Below are the code and all the weights of a small trained network. Each question names an input and a target symbol and asks about switching units off, where a switched-off unit gives its printed mean instead of its output.

import numpy as np


def w(rows, s, z=0):
    codes = np.array(rows[::2]) - 128.0
    scale = np.full(codes.shape[1], s)
    scale[-1] = z or s
    return codes * scale


def norm(h):
    return h / np.sqrt((h * h).mean(-1, keepdims=True) + 1e-5)


def f(y):
    return np.maximum(y, 0)


def softmax(a):
    e = np.exp(a - a.max(-1, keepdims=True))
    return e / e.sum(-1, keepdims=True)


def log_softmax(a):
    a = a - a.max(-1, keepdims=True)
    return a - np.log(np.exp(a).sum(-1, keepdims=True))


def net(x, mask):
    ids = ['ΠΦΩβγδεθμσ'.index(c) for c in x.split()]
    T = len(ids)
    res = E[ids] + P[:T]
    r = norm(res)
    for j in range(2):
        rows = slice(2 * j, 2 * j + 2)
        q, k, v = (r @ M[0][rows].T for M in (Q, K, V))
        z = softmax(np.where(np.tri(T) > 0, q @ k.T / 2**0.5, -1e9)) @ v
        o = O[0][rows]
        res = res + np.where(mask[j], z, o[:, -1]) @ o[:, :-1]
    y = f(norm(res) @ A[0][:, :-1].T + A[0][:, -1])
    res = res + np.where(mask[2:18], y, B[0][:, -1]) @ B[0][:, :-1]
    return log_softmax(norm(res)[-1] @ U[:, :-1].T + U[:, -1])


Q, K, V, O, A, B = {}, {}, {}, {}, {}, {}
E = w([
[243,177,109],'Π',
[151,104,113],'Φ',
[71,95,63],'Ω',
[133,94,116],'β',
[149,102,109],'γ',
[160,103,124],'δ',
[142,60,194],'ε',
[150,255,160],'θ',
[11,220,99],'μ',
[145,176,203],'σ',
],0.013)
P = w([
[146,28,99],'0',
[114,40,101],'1',
[134,52,93],'2',
[137,49,95],'3',
[148,55,100],'4',
[104,24,99],'5',
[93,14,91],'6',
[176,59,114],'7',
[80,4,97],'8',
[224,91,124],'9',
],0.0035)
Q[0] = w([
[210,161,103],'H1',
[131,254,197],'H1',
[188,55,58],'H2',
[171,183,90],'H2',
],0.0071)
K[0] = w([
[200,179,245],'H1',
[125,3,190],'H1',
[94,167,213],'H2',
[112,35,187],'H2',
],0.007)
V[0] = w([
[166,85,51],'H1',
[49,193,3],'H1',
[82,178,41],'H2',
[143,159,229],'H2',
],0.0063)
O[0] = w([
[37,112,114,213],'H1',
[151,185,92,10],'H1',
[123,199,94,68],'H2',
[254,158,42,135],'H2',
],0.0062,0.0013)
A[0] = w([
[144,113,138,100],'N1',
[62,202,63,171],'N2',
[83,109,91,171],'N3',
[145,84,26,82],'N4',
[211,215,113,122],'N5',
[102,231,122,234],'N6',
[167,161,188,143],'N7',
[126,183,173,72],'N8',
[110,182,210,176],'N9',
[153,171,29,237],'N10',
[152,51,89,129],'N11',
[178,90,132,198],'N12',
[131,166,255,136],'N13',
[111,75,156,168],'N14',
[182,106,48,253],'N15',
[146,158,199,139],'N16',
],0.0099,0.0028)
B[0] = w([
[144,163,132,143],'N1',
[216,168,162,195],'N2',
[100,166,151,170],'N3',
[102,150,23,198],'N4',
[94,82,129,234],'N5',
[111,204,180,204],'N6',
[112,15,84,190],'N7',
[162,47,118,159],'N8',
[255,183,69,187],'N9',
[49,189,143,231],'N10',
[175,148,143,209],'N11',
[116,75,190,214],'N12',
[119,117,31,191],'N13',
[75,65,121,168],'N14',
[116,177,182,255],'N15',
[60,56,11,174],'N16',
],0.0052,0.0064)
U = w([
[243,138,223,20],'Π',
[133,122,174,16],'Φ',
[58,159,162,133],'Ω',
[94,90,199,92],'β',
[208,222,107,215],'γ',
[114,105,203,1],'δ',
[87,57,201,118],'ε',
[218,101,19,173],'θ',
[94,255,236,228],'μ',
[94,75,142,74],'σ',
],0.0089,0.0041)

Each question gives the input, a string of symbols that net reads in full, and the target symbol t.
The units are the heads (2 rows each of Q, K, V and O) and the neurons (one row each of A and B). Each row of codes is followed by its name. A weight is (code - 128) times the scale printed after its matrix; where a second scale follows, it is the last column's (O, A, B and U).
mask holds one flag per unit, heads first, then neurons. A switched-off unit (its flag False) gives its mean, the last column of its rows in O or B, instead of its output. The means were averaged over made-up inputs and are rounded, as every weight is.
A unit's drop is (log p(t) with every unit on - log p(t) with that unit switched off) / (log p(t) with every unit on - log p(t) with every unit switched off).
The circuit of an input: a set's keep is (log p(t) with only the set's units on - log p(t) with every unit switched off) / (log p(t) with every unit on - log p(t) with every unit switched off). Starting from the 12 units with the biggest drops (on a tie, the unit counted first), units are removed one at a time, each time the one whose removal leaves the highest keep (on an exact tie, the one counted first), for as long as the keep stays at least 0.8.
circuit, biggest first: the units of the circuit, biggest drop first
top k neurons: the k neurons with the biggest drops, biggest first
heads that matter: for each layer, one digit per head in row order, 1 if its drop is at least 0.15 and else 0, layers parted by /
drop when u is switched off: that unit's drop, to one decimal
input Π Ω θ θ θ μ Π γ, target μ: heads that matter	01
input μ γ Φ, target μ: heads that matter	10
input ε μ Ω, target μ: heads that matter	10
input θ Π μ Ω δ, target μ: heads that matter	11
input σ σ Π θ σ θ β, target θ: top 4 neurons	N4; N6; N2; N9
input θ Φ Φ, target γ: circuit, biggest first	N15; N7; H1
input δ θ σ Ω σ β, target θ: heads that matter	11
input θ μ Φ, target μ: heads that matter	00
input γ Π μ μ Π, target μ: heads that matter	01
input θ Ω Π μ θ γ μ θ γ, target μ: heads that matter	11
input σ Π μ ε Ω γ, target γ: heads that matter	11
input δ Π θ Π Φ, target γ: heads that matter	11
input δ μ Π, target μ: top 3 neurons	N10; N15; N9
input Φ Π Φ ε θ, target θ: heads that matter	00
input μ Π θ θ Ω δ, target γ: circuit, biggest first	H1; H2; N15
input θ μ β, target μ: heads that matter	10
input δ γ δ μ θ δ, target μ: top 2 neurons	N15; N7
input Φ γ μ θ Π θ δ, target γ: top 3 neurons	N4; N7; N15
input θ β γ, target γ: top 2 neurons	N4; N15
input γ Π β ε Π μ Π, target Π: top 2 neurons	N15; N16
input θ Φ β, target γ: top neuron	N4
input γ γ Π, target ε: drop when H2 is switched off	0.9
input Ω ε Π μ Π Φ θ Π Π, target Π: drop when N15 is switched off	0.5
input μ Π θ Π θ ε θ γ θ, target θ: drop when H1 is switched off	0.2
